Each row of numbers belongs to one of the nodes below and depends on some of the facts about them. Some rows are named. Which node is each other row?

How the nodes are related:
nifa τ kloto; tepek τ fledros; dostalam τ makife; briti τ skelis; sodo τ losostos
kestul τ seda; fotan τ dasi; skadres τ drarok; podek τ navi; dudris τ gasa
daklerir τ geskir; ruflon τ briti; geskir τ dudris; rorek τ fifer; kloto τ drezok
skelis τ dutin; pibros τ fotan; pegrol τ daklerir; sostur τ plastek; skosum τ skikur
klinen τ tepek; posak τ klebrum; fledros τ pibros; pifekik τ petren; plarim τ podek
trubribros τ grelun; voskuda τ magol; navi τ papluk; bufal τ pobozen; klebrum τ grasor
fela τ fludrak; grelun τ pifekik; veklik τ plarim; moga τ sostur; steflek τ stamis
flutok τ lidur; brapogre τ veklik; zigul τ bufal; breme τ brapogre; dize τ zuplur
papluk τ droden; zetre τ rodro; seda τ brotreme; pezun ψ sostur; petren ψ grelun
brotruske ψ papluk; gotral ψ klebrum; ploflal ψ zuplur; tepek ψ fotan; stamis ψ veklik
losostos ψ pumen; koske ψ dutin; briti ψ kalel; kestul ψ flutok; skadres ψ voskuda
podek ψ magol; dutin ψ dize; pobozen ψ daklerir; daklerir ψ posak; kosi ψ fela
ruflon ψ zigul; droden ψ steflek; geskir ψ drezok; draben ψ geskir; fludrak ψ podek
rorek ψ droden; trado ψ koske; magol ψ stuplevo; skelis ψ navi; fifer ψ niben
pegrol ψ plastek; sostur ψ kloto; posak ψ fledros; pifekik ψ nifa; navi ψ lidur
drezok ψ gotral; grasor ψ trubribros; bufal ψ dostalam; klebrum ψ dudris; fela ψ kestul
grelun ψ skelis; steflek ψ plarim; brotreme ψ pezun; flutok ψ petren; breme ψ brotreme
dize ψ skuram; klaplok ψ dasi; papluk ψ triti; lidur ψ pobozen; gadas ψ briti
zetre ψ grasor; seda ψ drarok; pezun ζ 611; triti ζ 152; petren ζ 843
skikur ζ 152; brotruske ζ 542; gotral ζ 249; nifa ζ 611; ploflal ζ 611
flozu ζ 249; tepek ζ 249; stamis ζ 611; losostos ζ 249; koske ζ 611
dostalam ζ 542; briti ζ 696; sodo ζ 152; pumen ζ 152; kestul ζ 696
fotan ζ 542; skadres ζ 843; podek ζ 542; dutin ζ 611; pobozen ζ 249
gasa ζ 611; dasi ζ 696; dudris ζ 843; drarok ζ 542; daklerir ζ 249
kosi ζ 542; rodro ζ 611; ruflon ζ 249; kalel ζ 843; droden ζ 843
plastek ζ 611; geskir ζ 152; draben ζ 843; fludrak ζ 249; rorek ζ 249
trado ζ 696; kloto ζ 249; magol ζ 696; skelis ζ 152; fifer ζ 152
pibros ζ 152; pegrol ζ 611; sostur ζ 542; skosum ζ 542; zuplur ζ 249
klinen ζ 843; posak ζ 542; fledros ζ 542; pifekik ζ 611; plarim ζ 542
trubribros ζ 611; voskuda ζ 249; navi ζ 542; drezok ζ 542; stuplevo ζ 249
skuram ζ 611; grasor ζ 542; bufal ζ 696; klebrum ζ 542; fela ζ 152
grelun ζ 696; veklik ζ 611; ronuplol ζ 542; moga ζ 542; steflek ζ 542
brotreme ζ 542; flutok ζ 542; brapogre ζ 611; zigul ζ 249; breme ζ 542
dize ζ 611; makife ζ 542; klaplok ζ 843; papluk ζ 542; brurem ζ 152
lidur ζ 152; gadas ζ 249; zetre ζ 249; seda ζ 611; niben ζ 611
pezun ξ 343; triti ξ 503; petren ξ 466; skikur ξ 503; brotruske ξ 503
gotral ξ 330; nifa ξ 343; ploflal ξ 402; flozu ξ 343; tepek ξ 402
stamis ξ 343; losostos ξ 503; koske ξ 503; dostalam ξ 343; briti ξ 343
sodo ξ 343; pumen ξ 330; kestul ξ 503; fotan ξ 402; skadres ξ 503
podek ξ 330; dutin ξ 466; pobozen ξ 503; gasa ξ 343; dasi ξ 343
dudris ξ 343; drarok ξ 343; daklerir ξ 330; kosi ξ 503; rodro ξ 503
ruflon ξ 466; kalel ξ 402; droden ξ 343; plastek ξ 503; geskir ξ 503
draben ξ 503; fludrak ξ 503; rorek ξ 343; trado ξ 429; kloto ξ 343
magol ξ 402; skelis ξ 429; fifer ξ 343; pibros ξ 402; pegrol ξ 343
sostur ξ 466; skosum ξ 330; zuplur ξ 343; klinen ξ 503; posak ξ 330
fledros ξ 503; pifekik ξ 503; plarim ξ 402; trubribros ξ 330; voskuda ξ 466
navi ξ 402; drezok ξ 330; stuplevo ξ 330; skuram ξ 402; grasor ξ 402
bufal ξ 330; klebrum ξ 330; fela ξ 343; grelun ξ 466; veklik ξ 429
ronuplol ξ 429; moga ξ 466; steflek ξ 429; brotreme ξ 503; flutok ξ 503
brapogre ξ 503; zigul ξ 402; breme ξ 402; dize ξ 343; makife ξ 343
klaplok ξ 343; papluk ξ 330; brurem ξ 503; lidur ξ 503; gadas ξ 330
zetre ξ 466; seda ξ 330; niben ξ 466; pezun κ kestul; petren κ klaplok
skikur κ fludrak; brotruske κ ronuplol; nifa κ losostos; ploflal κ brurem; flozu κ skikur
dostalam κ navi; pumen κ papluk; kestul κ dudris; fotan κ brotruske; dasi κ pobozen
dudris κ breme; kosi κ trado; fludrak κ ploflal; trado κ niben; magol κ flozu
skelis κ grasor; fledros κ dutin; pifekik κ dasi; navi κ fela; bufal κ pifekik
flutok κ fotan; brapogre κ kosi; breme κ ruflon; klaplok κ veklik; brurem κ bufal

Known rows:
pumen: [ -7   2   7 -13  16  -9  -5  16  -6   7  -6 -40 -14 -16]
daklerir: [ 17  -2 -10 -16   3 -71 -30  30  67  -5  -2 -28 -30  46]
drezok: [  2  37  -2  15   5   9  12   3 -23   4  -1 -17 -19  -9]
gotral: [-11  27  16   5   5  13  10   1   0   8 -14 -24 -16 -17]
rorek: [ -7   1  10   1  -9  17  10 -11   1   2  -6   0   4 -16]
makife: [  8   7  -9  11  -2   4  11   0 -10  -9   8   9  -6   2]
flozu: [ -6 -12  26  -4 -21  26  -7  10  -7  -3 -36  -2  -4  28]
briti: [-12 -12  -3 -11   5   7   4  -1  -6  -1  -8 -11   0 -16]
pegrol: [  2   5   6  11  -5  11  10 -11  -6  -5   7   7  -6  -4]
klaplok: [ -9 -10  -1  -6  -1  10   3  -7  -5   1  -7 -14   9 -25]
dostalam: [  7  13  -1   5  -5  -8   9  16 -16 -13  10  13 -16  -6]
breme: [  0   3 -13  27 -17  12  29 -12 -15 -16   9  -1 -20 -14]
tepek: [-10 -12   9  17 -15   9  22 -14   6 -16  -4 -15  -7 -12]
pibros: [-15 -31  -7   1  -5   0  15  -3  -3 -13  -9 -30 -11 -17]
grasor: [  1  -1 -19  26 -13   6  27  -5  -9 -17   0  -3 -20   2]
zigul: [-15 -13   3  12 -11  -2  21   5   9 -19 -14 -11 -21 -10]
trado: [  0  39  10  -8  25  13 -10  -6 -12  29  -3 -51  -1 -22]
ronuplol: [ 17  58  -7   9  19   2  -8  -2  -4  27   4 -27 -11   5]
steflek: [ 15  62   6   7  19   0  -7   6 -15  22   7 -24 -17  -1]
niben: [ -2   3 -11  17   0   4  23  -2   7  -6  -6   1 -26   3]
rodro: [  0   9   1 -12   6   9  -2   3  -5  12   9  48  12  -1]
skadres: [-13  -9  -3 -28   4  14  -8  -4  -6  15  -2  23  34 -22]
skikur: [-12 -26  10 -34  -2  31 -25  11 -22  18 -30  24  22  18]
brurem: [-21 -27  13 -23  23   4 -19   2 -23  12 -26  23  40  14]
pobozen: [ -7 -27  -3 -16  25 -72 -32  17  52  -4 -20  40  34  76]
koske: [ -8   9   3 -12   7  16   7   2 -10   8   4  51   9 -10]
losostos: [-12   3   1 -21   3  18   1 -12  15  17  -7  39  26 -13]
triti: [-12 -14  -9 -37  16   4  -5  12  -4  13 -10  26  17 -18]

Rows to name:
Some rows may be nodes named above.
[ -5 -34  22  -2 -23  24  -3  17 -29 -10 -37 -25 -19  12]	magol
[-11 -37  19   2 -26  26  -3  16 -28 -16 -36 -24 -16  12]	magol
[ 12 -40 -24 -45  11 -49 -45  20  48   4   9  21  25  30]	lidur
[ -3   7 -16  13  -1   2  24  -1   6  -8  -7   1 -28  -1]	niben
[  9  14 -13  -8   0  15   1  -5 -15  10  16  46  21 -12]	brotruske
[-14 -15   5  17 -17  12  23 -12   7 -16  -7 -14 -10 -14]	tepek
[ 11  53   3   2  28  -3  -3   3   5  28  -1 -24 -24  10]	veklik
[  1   6   6   1  -2  -4  12   9  -5  -9   7  14 -19  -6]	nifa
[-13   3  25  11  21  -3  -5  -8 -30   2 -24 -38  12  18]	bufal
[ 13  59   4   8  20   5  -7   4 -14  26   4 -28 -13   1]	steflek
[ -1  10   7   8  -5   5  18   8  -9  -7  12  12 -18 -20]	pezun
[  4  25  12  15   4   7   5  -7  -3   7   9 -23 -13  -2]	seda
[ 33  -1  10 -19  12 -41 -63   2  38  20  29 -62  16  22]	skelis
[ -3 -19  21  33 -16  15  11  -5 -24 -16 -18   0 -13  28]	ploflal
[  5  11  -4   5  -6  -7  10  10 -16 -11   8  16 -13  -4]	dostalam
[ 32 -30 -26  19 -25 -49 -15   5  40 -26  30 -10 -12  40]	navi
[-12   2  25   7  27   0   1  -9 -27   3  -6  49  34  25]	pifekik
[  4   9  -9  18  -7   7  23   4 -20 -14   4  -2 -22  -6]	sostur
[ -9   4   1 -16   2  19   1 -11  10  15  -7  35  28 -14]	losostos
[-26 -15  13   8  29 -20   3   0 -25 -12 -30  -9  18  20]	dasi
[ -4  10   3 -11   8  15   5   0 -10   9   4  50  11 -14]	koske
[-20 -13  -1 -35  14  16  -2   5 -17  16  -9  27  20 -28]	geskir
[  7   7 -10  18  -9   2  15   2 -12 -14   4  -3 -17   1]	moga
[ -4   7   9   2  -3   0  15   6 -10  -8  12  15 -17 -20]	pezun
[  0  37  10  -9  25  11  -9  -1  -9  29  -2 -49   0 -20]	trado
[ 29 -49  -6   8 -19   6 -38 -52  37   6  39 -35  55  12]	fela
[ -1   4   8 -13   5   5  -5   7  -5   9  20  48  12 -13]	brapogre
[-19  -2 -12 -15   6   4  13   9  -6  -3 -17  -5  -8 -30]	dudris
[ -9 -36  21  -1 -28  28  -2  15 -30 -12 -34 -25 -17  13]	magol
[-15 -20  -7   1  -5  -3  20   7  -1 -15 -19 -23 -16 -15]	kalel
[ 11 -44 -26 -43  10 -50 -48  20  46   6  10  21  24  29]	lidur
[-15  -6  -3 -27   7  25  -1  -4 -17  13 -11  26  30 -30]	draben
[ 50 -18  -1  10 -25   8 -44 -49  22   6  68  22  72  22]	kosi
[-10  -7  27 -19  -9  35 -12  -1 -16  14 -33  37  27  15]	fludrak
[-14  23  12   1  10  -2   9   8  10   7 -13 -23 -19  -8]	stuplevo

The same nodes again, as new rows of numbers:
Known rows:
grelun: [ -6 -28  15  25 -44  39 -46   6  -6  29  33  44   1 -10  30  16   4 -15
  -8  21  -2  15  20  43  20 -22   8   1   6   0 -17 -51  -9  -2 -25  -9]
moga: [-18 -15   2  16  -4 -21 -15  -7  11  15  -6  39  11   2   1  -4  12 -19
 -22  -4 -34 -20   4 -16   9 -10   9  13   4 -22  -9 -21 -13  15  -4  -9]
kestul: [ 18 -10   0  22   6  44 -43  17  -3  26  29  -5  10 -27  21  -5  -7  -6
  16   3  21   6  22  35  -1 -45 -17 -10  -7   5  -2  -8 -17 -45 -23  -6]
fludrak: [-15 -16 -31   4  11  36  34  -9  22  15  -9  15 -28 -45  15  11 -19 -25
 -13  -1  29 -14  15 -11 -21   5  12 -14  -4  -5 -21   2 -20 -46 -10  18]
sodo: [ -6 -25 -15  10 -27 -12  14  -8  -4  10 -15  -8   5  14 -17  25  -8  -4
   6  20  14  26  -8  -3 -14   2   6  11  10 -17  14 -36  -7   1  13   8]
gasa: [-19 -14 -10  11 -23  23  -3 -16  17  -1 -22 -30   9  17  -8  13  -4   3
  -7  38  -2 -22  -8 -34  -3   1  11  -1  14  -4   9 -15 -14  -8   5  -4]
papluk: [-10  15  -6  18  14 -25  -7 -21   3  18   5   5 -13   9   9   8  34  -7
 -21  -7 -15 -28  10 -16 -25 -19  -2  10  16 -25  -3   7 -13   4 -13   3]
pegrol: [-19 -24  -2  10  -7  24  15 -10  14  -1 -22 -14  10  15 -17  19  -7   5
  -7  43  11 -10  -3 -51 -12 -13  12  -3   9  -3   4 -16 -21  -8   4   2]
stuplevo: [-18  15 -16  23  12 -17  -8 -20  30  21  -7 -28 -18 -33  12  23  24  -2
   4   2 -15  24   2  23 -23   8   5  -3  21 -23  -5  13   1  -3 -35   8]
stamis: [-17 -19  -3  11 -13  23   5 -17   9   0 -25 -19   8  18 -17  17  -2   2
 -10  36   9 -25  -4 -55 -13 -13  12 -10  11  -2   5 -21 -17  -9  12   2]
skosum: [ -7  17  -1  18  19 -24 -14 -17   2  16   4  11  -8  10   8  10  39  -1
 -18  -4  -6 -22  10  -2 -28 -19  -1   7  12 -24  -6   4 -18   2 -14   5]
dasi: [  1 -22 -13  32  -5   1 -37  -5  -3  -1  23  17  15 -38 -12  30  11   3
  13  36 -20  -6  24 -44   3  17  -8  40  -9  -1   5  24  -4 -13  19  -4]
fotan: [-19  12 -11   6  -9  -9 -25   6   3 -13  20  27   5 -33 -21   1  28  -7
 -12 -15  -5 -22  -8  28   1  -6 -20  41  23 -19 -35   2  -5 -28  23  20]
zuplur: [ -7  -2 -27  11  -5  13   3  -7  31  10 -33 -22   8 -35  -9  34   2 -12
  -8  20 -15  48  -9   6   8   7   4   0  27 -11   2   4  -4  -7   8  -6]
ronuplol: [-11   7  -5  11  -2  -7  15   2  22  -7  32  22  10   9  16  10  -4  -7
 -28   3  -5 -24   2  15  -2 -36  -6  40  26 -26  -7  22 -10  -3  -6   8]
skikur: [-19 -27 -35  11 -23  14  38  -5  -2  14   2 -32 -23  -2  26   5 -12 -29
   6   1  26 -29  24  17 -20  14 -13   5 -10 -11 -10 -13 -18 -21   6  20]
bufal: [-18  -9   9  28  14 -17 -25 -18  12  15  40  38 -22 -36 -11  17  -7   4
  10   4  25  -5  31 -60 -33  -3   6   6  -8 -13  -7  13  -8 -13 -21   7]
klinen: [  0 -30  -2   5  -3  -9  15 -12   0  17  -6 -49   1 -23  20  -4 -15  -1
 -17   1  -9  46  10 -31   3  -7  -6   0   5 -20 -10  17 -12 -34   0  19]
drezok: [ 18  11   6  26  14  -2  13 -28  44   6 -17  -4   9  27  20   0  20  -7
 -11 -15   8 -22   1  -2 -35   8   0  31  19   0  -3  14 -16  16  11 -12]
steflek: [-11  12 -23  11  11 -19   6  -5  22  -5  11  21   4  20  17  10 -11  -5
 -23  11  -3 -26  12  18  10 -37   0  26  18 -24   4  19  -7   1   3   1]
rodro: [-24  -4  -2   9 -19  23  10 -21   6  14  -3 -60   5   0  21  -9 -18  -2
   0  12  -4  -9  -6 -55  -1  -2  -7  -5   0 -13   6   7  -9 -27   1   4]
tepek: [-21 -22  -4   9  15   9 -15 -12  27   0 -53 -11  -8 -35   3  19  -5 -11
   1   8   9  -2 -19   9  -4 -35  11  -7   6 -18 -24  12   8  -6   6  16]
plastek: [-24   7  -8  12 -35  36  -8 -16  12  15   4 -57   4  -4  13  -9 -11   2
   2  10 -15 -11  -2 -34   3  11 -13  -4   4 -17   7   9  -9 -34   6   1]
flutok: [ 12  13   0  17  -8  29 -40  15  -1  26  30  11   0 -10  19   1  -6 -19
 -28  -7   5 -23  19   5  -1 -35 -28   6  -2   5 -19 -39 -10 -47  23  10]
dize: [-22 -16 -22   2 -23   0   7 -17   3   4 -12 -41   9   5 -22  17  -1   6
  -6  33 -13  -6  -2 -46  13   5  12  -3  17 -11   8 -13 -19 -12   4  -1]
geskir: [ -7 -23  11  13  -5  27  42 -20  29   7  -6 -38  14  24  25  -3 -23 -17
  14 -14  29  29 -13 -28 -38  14 -17  13  -5  -1   8  17  -9   8  23  10]
daklerir: [ 19  15  10  37 -21  48 -35  11  31  15 -48  -7 -31  15  -1  28   9 -10
 -19  10 -42  41   0  37 -26  -4   9  -9  -3 -30 -16 -13  -9  -7 -48  13]
ruflon: [-27 -28  -1  13   6  13   5   0  34  22 -35  44   7 -35   3   7  -2 -12
 -12  12  -6 -12 -13   0  -2 -25  14 -14   3 -13  -3  -1 -12   9 -36  12]

Which node is each row?
A row may be one of the nodes named above.
[-20 -10  -5  -1  14  36 -37 -16  38 -11  -3  19 -29 -24 -21  -5 -19   1
   8  10  27 -26   3 -21  -2  -5  15  -5   1 -12 -15 -49 -16 -37  16  13]	ploflal
[-18  18 -20  22   8 -11  -8 -20  33  23 -18 -35 -14 -31  10  25  26  -4
   4   4 -19  27  -1  22 -16   2   4  -3  23 -21  -5  13  -2   6 -37   5]	stuplevo
[ -5 -25 -22  35  -3  -6 -35  -9  -7  -1  17  28  12 -35 -12  29  12   5
  13  27 -17  -5  27 -34   1  15  -6  36 -15  -2   2  22  -8 -14  15  -4]	dasi
[ 33  19  13  37 -18  26 -34  11   5   9 -25  18 -34  30  -6  13  23 -10
 -28  -1 -39  -8  13  31 -24 -14   0 -12  -6 -31  -7 -14 -19  -4 -38   5]	posak
[ 31 -29  -4  26  13  30  15  -8  40  -5 -37   6  11 -31 -18 -10   4  -2
   8  13  26  62   1  40 -38  15  -8  41  40   3  14   5 -25   8   3   1]	dudris
[-21   0 -18   7   4 -23  15 -10  -4  15  -4   5   3  -9  13  -4   1 -17
 -24  -3 -27 -16  14 -41   9 -28  -3   9  -4 -28   6  30 -15 -34  21   7]	brotreme
[-19   1 -19   2   1 -16  16 -15  -6  15   0  21   2  -7  13  -2   3 -21
 -17  -5 -18  -9  13 -53   1 -30  -5   0   2 -25   4  36 -16 -29  23   3]	brotreme
[ 14  -6  12  37 -26  59 -20  13  15  16 -55  -1 -22 -16  23  22 -19 -28
 -20   8 -34  32   5 -10  -1 -10 -11 -12 -14 -28   3  12  -6 -42 -16  17]	pobozen
[ 31 -16 -14   9 -17  -4 -39  20  -9  28  28 -52  13  28   1  26 -17  -2
  -5  21  16   5  -5  28 -11 -37 -10  -5  -4   3  -5 -58   9  -8  27   1]	fela
[-18 -12  -6   1  14  28 -28 -16  39 -10  -1  23 -31 -21 -21  -7 -19  -1
   5  10  33 -35   3 -15  -3  -3   8  -3   6 -11 -12 -58 -16 -31  15   6]	ploflal
[ 13 -14   2  21   6  48 -38  16 -14  27  37 -17  10 -25  24  -6 -13  -7
  12   2  24  10  23  37  -3 -44 -18 -14 -11   6  -3  -8 -17 -43 -31  -4]	kestul
[ 26 -27   8  17 -16  13 -35  17  13  26   6  27  -7 -19  22  -5 -15  -3
 -21  14 -22   4  34  29  21 -13 -10  18  12   3 -26 -52 -10  -6 -32  13]	petren
[-21 -11 -16  20  -6   3  -6  -9  42  21  -7  25   5 -42   8   8   0 -20
  -8  -1 -36   6 -10  19  18   8  10  -3  13 -17 -12 -11   0   9 -33  -2]	voskuda
[-20 -21 -15   6  11 -18 -28   4  -7  -5 -44  35  -6 -33 -28  -7  22  -5
   7  -1  22 -30  13  29   0 -43   7   8   9 -19   9   9 -22  -7 -10  17]	breme
[-21 -17 -29   4  20  28  38  -8  14  15  -6  18 -28 -44  20   9 -18 -23
 -12 -10  31 -22  17 -16 -21  11  11 -16 -11  -3 -20   2 -20 -47 -11  16]	fludrak
[-26   2  -2  15 -36   1  -3  -9  22  10   4 -23   5 -24  11  -9  11   3
  -2  22  -6 -14  -3 -26  18   8   8   2   9 -20  -9 -42  -4  10 -11 -13]	niben
[-22   7 -12  22  11 -26  44  17  -8 -17  37  30 -15 -36  21   8 -15   5
   9  31  25   0  33 -11   6 -28  10  19  -3 -16 -18  16   1   5 -26  -5]	trado
[  3  11 -24   9   7 -23   2   5   5  -1 -28  29   6  14 -23  16  12  -7
  -8   7 -37 -13  25   0   6  10  -3  37  14  -1  -5  -6 -16  -7  31  -9]	dostalam
[-27 -21  -9   7 -21   0  -5 -16  25  18   2  -1   3  -7  -5  -6   4  -2
  -6  30 -24 -28  -4 -40  15   4  10  -3   6 -24  -9 -36 -11  11 -30   5]	dutin
[-21  -6 -18  12   5   5 -25 -17  32  -1 -38 -26  -6 -33   5  15   3 -18
   9  -5  -7   5 -10  28  13  -5   7   5  16 -21 -15  12   8  -5  18  12]	zigul
[-23  10  -8  14 -19  38  28   3   2   0  -2 -30  -8 -23  18  -8 -16   3
   3  14  14 -17  17 -55   1  11  -4  -1  -1  -3  -3 -11  -8 -28   8   8]	brapogre
[ 22 -27  11  14 -19   1 -37  14   7  28   4  29  -6 -18  24  -5 -12  -4
 -16  11 -25  11  30  42  19 -15 -13  13  15   7 -26 -62 -11  -6 -32  16]	petren
[ 26  23   4  25  16  -6   6  22  -9  20  27 -40  -5 -19  27  -5 -11  -9
 -32  -6  26 -24  21 -37  -4 -45 -13 -19 -10   4 -25 -58   4 -17  27 -20]	kosi
[-20  22  -7  21  -7  -3  -9 -27  20  19   4 -60 -18  13   7  -3  20   4
   7  21  -6 -17   2  -8 -12   9  -6   4  22 -20   2   2 -11   7 -29   3]	trubribros
[-14 -10 -22  11 -33 -14  19 -14  -8  22  14 -30   5  -9  17  -1 -18 -17
   5  -9   2  35  -3  -3  -5   8 -16   8  -2 -26  11  18   0  -5  14  13]	triti
[ 22  16  10  37 -11  51 -25  11  38  20 -53   8 -31  16   4  26   8 -13
 -19  10 -31  43   0  40 -26  -6  11 -13   0 -29 -14 -15  -6  -9 -47  13]	daklerir
[-16 -20 -19   8  11   3  27 -11  26   8 -48   3   7 -26  -5  33  -8  -4
 -21  27  -6  33  -6 -31 -10 -19  13  -2  16  -5  -7   7  -9  -3   4   9]	rorek
[-23  -6   0  19  15 -15  11 -21  25  24 -18  -9 -17 -17  10  28  14   0
 -10  12  -3   5   1 -17 -27 -32  10 -13   5 -16 -13   8  -5   4 -37  16]	gadas
[-24  13 -18   6 -10   5   3  -8  40   2  16 -24   0  26  19  -3 -19   0
   9  30 -34 -32  12  28  12  -6  -3  29  28 -17   2  10   0   2 -15   3]	veklik
[-28 -28  -7   9   6  -9 -35 -11  -1 -11  12   8  -6 -30   3   6   2  -3
  16   6  14 -25  16  27   4   3  13  24  -6 -12 -30  32   0 -18   3   9]	magol
[-14 -26 -35  23   6  14  12   6  13   0 -47 -17  -4 -33   9  34  18 -17
  -5  28  -3 -22  16  20 -12  15   7   1   5   2 -22   6 -18 -15  -2   8]	flozu
[ 15  15   4  18  -4  35 -38  18  -9  26  34   3   3  -4  23  -3   5 -21
 -27 -10   2 -23  18  17  -3 -41 -31   2   1   3 -16 -51 -15 -50  15  11]	flutok
[-19   3 -16  21  -4 -18  -6 -14   2  21  15 -16 -20   1  -9  11   9   1
  14  -2  12   7  22  33 -31  14 -16  22   7 -17   2 -27  -4   7 -34  17]	pumen
[ 28  24  13  37 -34  53 -22  16  -1   0 -35  18 -28  24  -8  -8 -16 -28
 -24  -7 -43  -7  19  23  -3   7 -19  -6 -11 -33  -4   8 -20 -50  -5  -3]	fledros
[-17 -21 -20   8  14  -3  28  -9  19   9 -43   9   7 -24 -11  32  -3  -2
 -13  29  -8  31  -4 -31 -14 -20  16 -10   9  -7  -5   4  -7  -6   4  11]	rorek

